Below is a small trained network, with its code and all its weights. Each question gives an input and a class and asks what happens when units are switched off, that is, made to give their printed mean instead of their output.

import numpy as np


def w(rows, s, z=0):
    codes = np.array(rows[::2]) - 128.0
    scale = np.full(codes.shape[1], s)
    scale[-1] = z or s
    return codes * scale


def norm(h):
    return h / np.sqrt((h * h).mean(-1, keepdims=True) + 1e-5)


def f(y):
    return y / 2 * (1 + np.tanh(0.7978845608 * (y + 0.044715 * y**3)))


def log_softmax(a):
    a = a - a.max(-1, keepdims=True)
    return a - np.log(np.exp(a).sum(-1, keepdims=True))


def net(x, mask):
    res = np.array(x, float).reshape(1, 6) / 4 @ E
    u = 0
    for l in range(2):
        y = f(norm(res) @ A[l][:, :-1].T + A[l][:, -1])
        res = res + np.where(mask[u : u + 3], y, B[l][:, -1]) @ B[l][:, :-1]
        u += 3
    return log_softmax(norm(res)[-1] @ U[:, :-1].T + U[:, -1])


A, B = {}, {}
E = w([
[111,202,91,31,52,130],'x0',
[145,98,100,70,130,148],'x1',
[143,96,101,79,129,143],'x2',
[131,119,115,202,41,167],'x3',
[254,105,225,59,105,74],'x4',
[137,105,112,84,129,147],'x5',
],0.008)
A[0] = w([
[182,24,96,246,192,98,95],'0.n0',
[125,2,179,175,155,171,19],'0.n1',
[246,100,104,229,17,255,4],'0.n2',
],0.007,0.0022)
B[0] = w([
[98,89,124,1,23,195,255],'0.n0',
[71,189,162,88,75,24,191],'0.n1',
[197,153,33,197,222,80,221],'0.n2',
],0.0087,0.0045)
A[1] = w([
[199,133,181,117,153,142,51],'1.n0',
[133,170,174,165,158,87,7],'1.n1',
[131,147,176,86,247,149,62],'1.n2',
],0.012,0.0012)
B[1] = w([
[177,147,214,190,214,190,247],'1.n0',
[119,80,136,175,130,135,180],'1.n1',
[154,94,5,163,84,107,255],'1.n2',
],0.014,0.0027)
U = w([
[108,131,160,110,245,193,255],'0',
[183,98,57,157,167,36,7],'1',
[134,98,136,105,128,132,140],'2',
[96,136,190,64,61,93,67],'3',
],0.011,0.0039)

Each question gives the input, the list of numbers given to net, and the class t.
The units are the neurons (one row each of A and B). Each row of codes is followed by its name. A weight is (code - 128) times the scale printed after its matrix; where a second scale follows, it is the last column's (A, B and U).
mask holds one flag per neuron, layer by layer. A switched-off neuron (its flag False) gives its mean, the last column of its row in B, instead of its output. The means were averaged over made-up inputs and are rounded, as every weight is.
A unit's drop is (log p(t) with every unit on - log p(t) with that unit switched off) / (log p(t) with every unit on - log p(t) with every unit switched off).
The circuit of an input: a set's keep is (log p(t) with only the set's units on - log p(t) with every unit switched off) / (log p(t) with every unit on - log p(t) with every unit switched off). Starting from all 6 units, units are removed one at a time, each time the one whose removal leaves the highest keep (on an exact tie, the one counted first), for as long as the keep stays at least 0.8.
units of the circuit, in order: the units of the circuit, biggest drop first
unit that matters most: the unit with the biggest drop
top k neurons: the k neurons with the biggest drops, biggest first
drop of u: that unit's drop, to one decimal
input [5,4,-2,-3,8,-8], class 0: unit that matters most => 1.n0
input [4,-2,-7,-7,3,0], class 1: top 2 neurons => (1.n2 0.n0)
input [-8,-8,-2,0,4,2], class 3: top 2 neurons => (0.n0 0.n1)
input [-8,3,4,3,4,1], class 3: units of the circuit, in order => (0.n0 0.n1)
input [-4,-2,-8,5,7,1], class 0: top 2 neurons => (1.n0 1.n2)
input [7,-2,-6,7,8,0], class 0: units of the circuit, in order => (1.n0 0.n0 0.n1 1.n2)
input [6,-7,-7,2,7,6], class 0: units of the circuit, in order => (1.n0 0.n0 0.n1)
input [6,2,-1,5,7,0], class 0: top 2 neurons => (1.n0 0.n0)
input [3,-1,0,-5,-4,3], class 1: units of the circuit, in order => (0.n0 1.n2)
input [-3,-2,4,-5,-6,7], class 2: units of the circuit, in order => (0.n2 1.n0)
input [-2,8,3,5,-2,0], class 1: top 3 neurons => (0.n2 1.n0 0.n1)
input [0,8,3,4,8,2], class 0: units of the circuit, in order => (1.n0 0.n0)
input [-8,-6,5,0,-3,-2], class 3: units of the circuit, in order => (0.n0 0.n1)
input [2,-3,5,-5,-2,-2], class 1: unit that matters most => 0.n0
input [-8,1,6,-8,-6,0], class 1: top 2 neurons => (1.n2 1.n0)
input [-7,-3,7,-6,1,-6], class 3: top 3 neurons => (0.n0 0.n1 0.n2)
input [-1,2,1,0,5,-5], class 0: drop of 1.n0 => 0.6
input [-7,3,5,-3,-2,-1], class 3: drop of 0.n1 => 0.1
input [4,6,-6,5,-3,1], class 1: drop of 1.n0 => 0.3
input [-8,-1,-3,2,6,-4], class 3: units of the circuit, in order => (0.n0)
